[[122 135 129 123 124 130 134 122 132 134 133 128 126 123 131]
 [118 113 124 120 132 145 106 110 119 117 130 126 130 125 116]
 [136 135 129 124 134 133 124 128 133 129 138 126 125 133 133]
 [135 129 132 126 130 139 129 130 126 122 123 122 122 130 133]]
=>
[[135 136 118 122]
 [129 135 113 135]
 [132 129 124 129]
 [126 124 120 123]
 [130 134 132 124]
 [139 133 145 130]
 [129 124 106 134]
 [130 128 110 122]
 [126 133 119 132]
 [122 129 117 134]
 [123 138 130 133]
 [122 126 126 128]
 [122 125 130 126]
 [130 133 125 123]
 [133 133 116 131]]

[[128 129 126 127 127 128 130 128 128 129]
 [148 123 130 103 127 120 126 142 133 110]]
=>
[[148 128]
 [123 129]
 [130 126]
 [103 127]
 [127 127]
 [120 128]
 [126 130]
 [142 128]
 [133 128]
 [110 129]]

[[128 129 130 128 127 127 129 126 127 127 128 127]
 [127 131 128 130 125 132 130 126 128 126 125 131]
 [131 127  98 127 127 130 131 133 128 130 130 131]
 [127 131 133 130 120 136 121 129 127 138 138 137]
 [124 127 122 125 127 128 128 123 126 127 132 125]
 [131 128 141 125 126 126 129 129 131 129 127 127]
 [124 128 142 127 129 131 125 122 127 130 132 128]]
=>
[[124 131 124 127 131 127 128]
 [128 128 127 131 127 131 129]
 [142 141 122 133  98 128 130]
 [127 125 125 130 127 130 128]
 [129 126 127 120 127 125 127]
 [131 126 128 136 130 132 127]
 [125 129 128 121 131 130 129]
 [122 129 123 129 133 126 126]
 [127 131 126 127 128 128 127]
 [130 129 127 138 130 126 127]
 [132 127 132 138 130 125 128]
 [128 127 125 137 131 131 127]]

[[101 135 138]
 [114 119 120]
 [141 154 131]
 [140 150 131]
 [129 134 125]
 [122 119 128]
 [129 132 126]
 [127 124 130]
 [130 134 124]
 [127 129 127]
 [100 134 138]
 [131 121 130]]
=>
[[131 100 127 130 127 129 122 129 140 141 114 101]
 [121 134 129 134 124 132 119 134 150 154 119 135]
 [130 138 127 124 130 126 128 125 131 131 120 138]]

[[122 147 132 150 132 137 125 137 131 127]
 [126 141 133 140 122 135 136 131 128 130]
 [125 134 128 138 134 129 121 135 131 127]
 [123 147 127 147 127 139 126 129 133 128]
 [126 137 129 138 127 134 128 129 130 128]
 [135 104 125 102 126 116 130 120 124 129]]
=>
[[135 126 123 125 126 122]
 [104 137 147 134 141 147]
 [125 129 127 128 133 132]
 [102 138 147 138 140 150]
 [126 127 127 134 122 132]
 [116 134 139 129 135 137]
 [130 128 126 121 136 125]
 [120 129 129 135 131 137]
 [124 130 133 131 128 131]
 [129 128 128 127 130 127]]

[[142 106 125 134 127 134]
 [130 129 132 126 131 128]
 [121 158 135 118 124 121]
 [125 124 132 133 133 138]
 [135 121 125 129 140 121]]
=>
[[135 125 121 130 142]
 [121 124 158 129 106]
 [125 132 135 132 125]
 [129 133 118 126 134]
 [140 133 124 131 127]
 [121 138 121 128 134]]
---
[[102 115 128 124]
 [127 127 127 131]
 [130 123 120 111]
 [119 129 121 127]
 [108 126 130 123]]
=>
[[127 127 127]
 [130 123 120]]

[[141 122 133]
 [119 113 132]
 [122 120 132]
 [142 120 102]
 [141 131 132]]
=>
[[119 113 132]
 [122 120 132]]

[[129 127 130 126 128]
 [111 135 100 110 120]
 [130 128 131 124 129]
 [128 126 124 127 128]
 [127 129 128 129 128]]
=>
[[111 135 100]
 [130 128 131]]

[[134 129 153 126]
 [135 130 151 127]
 [135 130 150 128]
 [136 130 152 125]
 [135 128 152 126]]
=>
[[135 130 151]
 [135 130 150]]

[[117 134 119]
 [114 127 123]
 [124 152 123]]
=>
[[114 127 123]
 [124 152 123]]

[[152 128 149 129]
 [121 127 122 119]
 [116 127 118 119]]
=>
[[121 127 122]
 [116 127 118]]

[[124 135 128]
 [112 143 140]
 [124 123 127]
 [105 120 133]
 [122 136 133]]
=>
[[112 143 140]
 [124 123 127]]

[[149 136 141]
 [137 136 134]
 [152 148 134]]
=>
[[137 136 134]
 [152 148 134]]

[[135 151 130 127]
 [131 138 128 128]
 [127 131 133 129]
 [124 114 128 125]]
=>
[[131 138 128]
 [127 131 133]]
---
[[120 137  99 147 130 128 123 150 133 135 123 120 131 126 131]
 [122 137  98 148 131 125 127 152 129 140 120 120 131 125 131]
 [118 133 103 148 130 123 122 148 131 137 126 125 126 125 131]]
=>
[[118 122 120]
 [133 137 137]
 [103  98  99]
 [148 148 147]
 [130 131 130]
 [123 125 128]
 [122 127 123]
 [148 152 150]
 [131 129 133]
 [137 140 135]
 [126 120 123]
 [125 120 120]
 [126 131 131]
 [125 125 126]
 [131 131 131]]

[[119 136 102 141]
 [130 129 136 117]
 [131 129 126 130]
 [129 124 136 130]]
=>
[[129 131 130 119]
 [124 129 129 136]
 [136 126 136 102]
 [130 130 117 141]]

[[116 129 145 156 125]
 [125 125 129 127 125]
 [107 101 120 126 102]
 [150 144 107 112 146]
 [133 123 109 102 126]
 [125 126 129 129 125]
 [125 125 129 126 125]]
=>
[[125 125 133 150 107 125 116]
 [125 126 123 144 101 125 129]
 [129 129 109 107 120 129 145]
 [126 129 102 112 126 127 156]
 [125 125 126 146 102 125 125]]

[[124 125 124 129 127]
 [157 113 122 137 149]
 [125 122 124 133 124]
 [120 153 147 135  98]]
=>
[[120 125 157 124]
 [153 122 113 125]
 [147 124 122 124]
 [135 133 137 129]
 [ 98 124 149 127]]

[[125 128]
 [128 130]
 [126 128]
 [131 129]
 [132 125]
 [130 127]
 [131 125]
 [151 116]
 [128 128]
 [150 117]
 [123 123]
 [128 128]]
=>
[[128 123 150 128 151 131 130 132 131 126 128 125]
 [128 123 117 128 116 125 127 125 129 128 130 128]]

[[149 153 126 113 122]
 [130 122 138 131 131]
 [137 132 141 126 130]
 [117 140 141 127 135]
 [136 115 136 133 131]
 [129 137 129 124 130]
 [126 134 134 127 130]
 [131 133 117 124 122]]
=>
[[131 126 129 136 117 137 130 149]
 [133 134 137 115 140 132 122 153]
 [117 134 129 136 141 141 138 126]
 [124 127 124 133 127 126 131 113]
 [122 130 130 131 135 130 131 122]]
